Below is a small trained network, with its code and all its weights. Each question gives an input and a class and asks what happens when units are switched off, that is, made to give their printed mean instead of their output.

import numpy as np


def w(rows, s, z=0):
    codes = np.array(rows[::2]) - 128.0
    scale = np.full(codes.shape[1], s)
    scale[-1] = z or s
    return codes * scale


def norm(h):
    return h / np.sqrt((h * h).mean(-1, keepdims=True) + 1e-5)


def f(y):
    return np.maximum(y, 0)


def log_softmax(a):
    a = a - a.max(-1, keepdims=True)
    return a - np.log(np.exp(a).sum(-1, keepdims=True))


def net(x, mask):
    res = np.array(x, float).reshape(1, 4) / 4 @ E
    u = 0
    for l in range(2):
        y = f(norm(res) @ A[l][:, :-1].T + A[l][:, -1])
        res = res + np.where(mask[u : u + 12], y, B[l][:, -1]) @ B[l][:, :-1]
        u += 12
    return log_softmax(norm(res)[-1] @ U[:, :-1].T + U[:, -1])


A, B = {}, {}
E = w([
[142,134,67,75,39,118,80,170,208,128,209],'x0',
[58,95,119,100,50,230,177,35,176,123,129],'x1',
[61,116,166,49,91,147,117,179,132,58,103],'x2',
[131,136,95,95,2,73,77,158,188,173,102],'x3',
],0.0074)
A[0] = w([
[90,107,154,140,131,178,80,159,97,136,26,2],'L0N0',
[60,134,155,91,38,79,98,124,163,173,72,145],'L0N1',
[121,120,126,58,79,116,45,154,171,135,114,150],'L0N2',
[216,224,167,188,180,76,61,134,26,116,20,59],'L0N3',
[187,154,84,189,136,57,32,98,158,254,132,123],'L0N4',
[8,48,179,49,121,178,132,170,141,5,75,95],'L0N5',
[196,161,80,108,69,83,77,144,175,171,99,58],'L0N6',
[87,181,160,67,82,107,135,188,89,95,111,139],'L0N7',
[161,164,170,190,240,100,70,147,17,115,110,179],'L0N8',
[116,134,135,153,132,100,131,142,80,147,77,28],'L0N9',
[190,165,9,153,138,98,166,153,154,181,249,76],'L0N10',
[68,141,170,187,86,105,142,36,67,173,59,149],'L0N11',
],0.0067,0.0062)
B[0] = w([
[180,194,172,137,96,122,195,57,117,121,202,137],'L0N0',
[147,104,107,93,85,67,53,104,123,144,100,196],'L0N1',
[151,144,178,135,131,148,60,120,115,130,133,196],'L0N2',
[164,196,155,121,118,123,255,128,95,109,165,208],'L0N3',
[124,219,140,103,59,101,180,109,106,143,124,218],'L0N4',
[100,233,156,125,55,119,117,133,95,101,190,214],'L0N5',
[45,123,172,35,140,140,61,152,170,110,118,184],'L0N6',
[114,105,174,106,83,133,61,115,115,150,81,171],'L0N7',
[103,6,111,120,253,112,177,165,63,143,100,255],'L0N8',
[167,201,103,209,124,139,110,61,90,117,164,137],'L0N9',
[174,193,113,187,30,71,110,63,98,158,182,199],'L0N10',
[170,200,53,175,130,198,117,83,121,175,170,193],'L0N11',
],0.0075,0.0096)
A[1] = w([
[38,88,111,112,174,234,101,207,61,76,139,143],'L1N0',
[164,114,59,173,210,99,189,150,66,156,118,63],'L1N1',
[163,214,166,183,161,129,226,153,14,123,129,120],'L1N2',
[75,25,155,108,130,81,91,183,193,137,2,35],'L1N3',
[188,89,70,141,213,78,202,89,88,186,85,132],'L1N4',
[90,169,136,96,88,163,191,165,130,129,52,20],'L1N5',
[82,213,157,127,97,206,158,113,163,26,170,83],'L1N6',
[74,19,147,123,130,93,96,197,193,145,45,32],'L1N7',
[210,171,146,131,150,75,76,125,191,107,170,132],'L1N8',
[103,87,73,127,163,249,133,106,188,128,188,3],'L1N9',
[176,113,169,157,205,23,159,211,77,123,146,132],'L1N10',
[138,45,17,195,195,157,133,69,185,204,145,117],'L1N11',
],0.0081,0.0048)
B[1] = w([
[87,106,92,57,83,117,86,94,183,181,120,174],'L1N0',
[169,161,96,168,89,153,140,104,121,90,80,200],'L1N1',
[86,45,146,120,190,137,125,168,194,119,164,251],'L1N2',
[48,33,183,56,227,156,131,214,72,62,37,135],'L1N3',
[221,204,133,213,111,135,127,138,68,116,68,212],'L1N4',
[167,231,56,217,92,74,124,76,68,114,140,133],'L1N5',
[151,117,103,181,153,89,209,106,165,172,197,178],'L1N6',
[71,76,147,99,189,150,187,227,116,53,89,131],'L1N7',
[80,148,114,124,72,142,147,126,176,140,148,162],'L1N8',
[91,44,112,99,202,207,173,140,113,141,99,143],'L1N9',
[117,80,190,119,129,68,132,185,147,43,96,204],'L1N10',
[182,116,81,93,132,192,2,112,104,201,65,166],'L1N11',
],0.0099,0.013)
U = w([
[228,104,180,250,246,50,249,183,25,46,54,67],'0',
[46,37,107,134,225,170,238,78,198,195,223,40],'1',
[116,224,106,118,18,70,95,59,160,176,202,252],'2',
[36,25,196,29,124,72,57,211,144,58,47,170],'3',
[209,59,37,180,199,247,65,55,96,193,29,2],'4',
],0.012,0.0041)

Each question gives the input, the list of numbers given to net, and the class t.
The units are the neurons (one row each of A and B). Each row of codes is followed by its name. A weight is (code - 128) times the scale printed after its matrix; where a second scale follows, it is the last column's (A, B and U).
mask holds one flag per neuron, layer by layer. A switched-off neuron (its flag False) gives its mean, the last column of its row in B, instead of its output. The means were averaged over made-up inputs and are rounded, as every weight is.
A unit's drop is (log p(t) with every unit on - log p(t) with that unit switched off) / (log p(t) with every unit on - log p(t) with every unit switched off).
The circuit of an input: a set's keep is (log p(t) with only the set's units on - log p(t) with every unit switched off) / (log p(t) with every unit on - log p(t) with every unit switched off). Starting from the 12 units with the biggest drops (on a tie, the unit counted first), units are removed one at a time, each time the one whose removal leaves the highest keep (on an exact tie, the one counted first), for as long as the keep stays at least 0.8.
circuit, biggest first: the units of the circuit, biggest drop first
most important unit: the unit with the biggest drop
k most important neurons: the k neurons with the biggest drops, biggest first
top k neurons in layer l: the k neurons of layer l with the biggest drops, biggest first
drop of u: that unit's drop, to one decimal
input [-7,5,0,-2], class 4: most important unit : L0N11
input [-3,4,6,-4], class 1: 2 most important neurons : L1N6, L1N4
input [8,8,3,8], class 3: top 2 neurons in layer 0 : L0N10, L0N11
input [-7,2,-5,8], class 2: 2 most important neurons : L0N8, L0N4
input [-5,-1,6,7], class 2: top 2 neurons in layer 0 : L0N5, L0N8
input [-3,6,0,-2], class 1: 2 most important neurons : L0N8, L0N5
input [-2,5,4,-3], class 1: 3 most important neurons : L1N6, L1N4, L0N1
input [4,5,1,5], class 3: 3 most important neurons : L0N10, L0N11, L0N3
input [7,1,0,7], class 3: top 2 neurons in layer 0 : L0N6, L0N11
input [-1,5,6,-5], class 2: top 3 neurons in layer 0 : L0N5, L0N8, L0N3
input [-5,0,7,-8], class 3: 4 most important neurons : L0N8, L1N0, L1N10, L0N4
input [-3,-2,5,-4], class 3: 2 most important neurons : L1N0, L0N5
input [1,1,-8,-4], class 4: 3 most important neurons : L1N11, L0N5, L0N3
input [-6,2,-6,-2], class 4: circuit, biggest first : L0N11
input [8,0,5,-8], class 2: 2 most important neurons : L0N5, L1N2
input [6,2,2,4], class 3: 2 most important neurons : L0N11, L0N3
input [-1,5,6,-3], class 2: 2 most important neurons : L0N5, L0N8
input [-5,6,0,-5], class 1: 2 most important neurons : L0N5, L0N8
input [0,-4,7,-6], class 3: drop of L1N7 : 0.0
input [2,8,-8,-8], class 4: circuit, biggest first : L1N11
input [1,4,6,-2], class 2: drop of L0N5 : 0.2
input [6,3,7,-7], class 2: drop of L1N2 : 0.1
